Below is a small trained network, with its code and all its weights. Each question gives an input and a class and asks what happens when units are switched off, that is, made to give their printed mean instead of their output.

import numpy as np


def w(rows, s, z=0):
    codes = np.array(rows[::2]) - 128.0
    scale = np.full(codes.shape[1], s)
    scale[-1] = z or s
    return codes * scale


def f(y):
    return np.maximum(y, 0)


def log_softmax(a):
    a = a - a.max(-1, keepdims=True)
    return a - np.log(np.exp(a).sum(-1, keepdims=True))


def net(x, mask):
    res = np.array(x, float).reshape(1, 6) / 4 @ E
    y = f(res @ A[0][:, :-1].T + A[0][:, -1])
    res = res + np.where(mask, y, B[0][:, -1]) @ B[0][:, :-1]
    return log_softmax(res[-1] @ U[:, :-1].T + U[:, -1])


A, B = {}, {}
E = w([
[98,98,200,117,39,61,135,154,169],'x0',
[153,196,132,132,199,115,194,148,253],'x1',
[95,220,118,105,115,105,49,118,188],'x2',
[118,163,151,78,137,123,148,126,102],'x3',
[127,117,116,119,140,118,130,126,126],'x4',
[127,103,109,163,131,125,119,129,140],'x5',
],0.012)
A[0] = w([
[73,205,79,111,117,63,2,93,196,3],'N0',
[217,24,178,131,144,149,252,130,126,125],'N1',
[90,70,142,229,64,94,113,152,194,124],'N2',
[102,107,144,81,73,74,189,157,181,57],'N3',
[164,174,47,204,180,179,123,119,118,34],'N4',
[191,168,166,152,200,115,205,166,236,68],'N5',
[60,99,201,158,120,66,140,129,148,5],'N6',
],0.0068,0.006)
B[0] = w([
[119,158,22,129,25,132,146,193,153,211],'N0',
[159,172,89,199,135,74,162,201,109,254],'N1',
[157,166,141,67,194,176,157,77,147,215],'N2',
[113,127,143,3,164,218,189,79,134,181],'N3',
[106,145,136,44,171,216,236,69,127,195],'N4',
[18,11,167,193,105,125,14,133,65,249],'N5',
[57,140,95,48,110,215,188,97,67,159],'N6',
],0.008,0.0084)
U = w([
[56,79,142,145,131,129,51,123,52,32],'0',
[135,171,121,52,172,189,219,78,125,1],'1',
[163,202,49,151,105,85,189,254,128,28],'2',
[166,167,149,126,160,103,121,116,124,252],'3',
[148,166,139,137,146,97,132,96,121,222],'4',
[180,154,141,113,160,125,117,132,135,211],'5',
],0.0095,0.009)

Each question gives the input, the list of numbers given to net, and the class t.
The units are the neurons (one row each of A and B). Each row of codes is followed by its name. A weight is (code - 128) times the scale printed after its matrix; where a second scale follows, it is the last column's (A, B and U).
mask holds one flag per neuron, in row order. A switched-off neuron (its flag False) gives its mean, the last column of its row in B, instead of its output. The means were averaged over made-up inputs and are rounded, as every weight is.
A unit's drop is (log p(t) with every unit on - log p(t) with that unit switched off) / (log p(t) with every unit on - log p(t) with every unit switched off).
The circuit of an input: a set's keep is (log p(t) with only the set's units on - log p(t) with every unit switched off) / (log p(t) with every unit on - log p(t) with every unit switched off). Starting from all 7 units, units are removed one at a time, each time the one whose removal leaves the highest keep (on an exact tie, the one counted first), for as long as the keep stays at least 0.8.
circuit, biggest first: the units of the circuit, biggest drop first
unit that matters most: the unit with the biggest drop
k most important neurons: the k neurons with the biggest drops, biggest first
drop of u: that unit's drop, to one decimal
input [-8,-3,-3,0,4,3], class 1: unit that matters most => N4
input [8,-6,-8,-4,-2,-4], class 1: circuit, biggest first => (N2 N5)
input [8,7,7,2,2,-1], class 1: 2 most important neurons => (N3 N6)
input [3,-2,-8,1,3,-2], class 2: 2 most important neurons => (N1 N5)
input [-6,6,-5,-5,0,-6], class 0: 2 most important neurons => (N5 N2)
input [-8,-7,-1,5,5,8], class 1: 3 most important neurons => (N5 N4 N1)
input [4,3,-8,-1,5,-2], class 2: 2 most important neurons => (N1 N4)
input [-2,4,-4,4,7,-5], class 4: 2 most important neurons => (N0 N5)
input [7,-2,1,5,7,2], class 1: 2 most important neurons => (N3 N5)
input [8,-1,6,-1,-6,-8], class 1: circuit, biggest first => (N3 N6)
input [4,-6,-8,-6,8,2], class 2: 2 most important neurons => (N1 N5)
input [-1,7,7,-3,-7,7], class 0: 2 most important neurons => (N5 N1)
input [8,0,8,7,8,-2], class 1: 2 most important neurons => (N3 N1)
input [-8,-3,-5,-2,6,3], class 1: unit that matters most => N4
input [6,-6,7,0,8,7], class 4: 3 most important neurons => (N5 N2 N1)
input [7,8,3,-8,5,-1], class 0: 2 most important neurons => (N5 N4)
input [-5,-5,7,-2,-1,-2], class 2: drop of N0 => 0.8
input [3,0,-6,-6,-5,0], class 2: drop of N5 => 0.3
input [7,5,5,-3,0,-4], class 1: drop of N3 => 0.9
input [-3,2,8,-6,3,-5], class 2: circuit, biggest first => (N0)
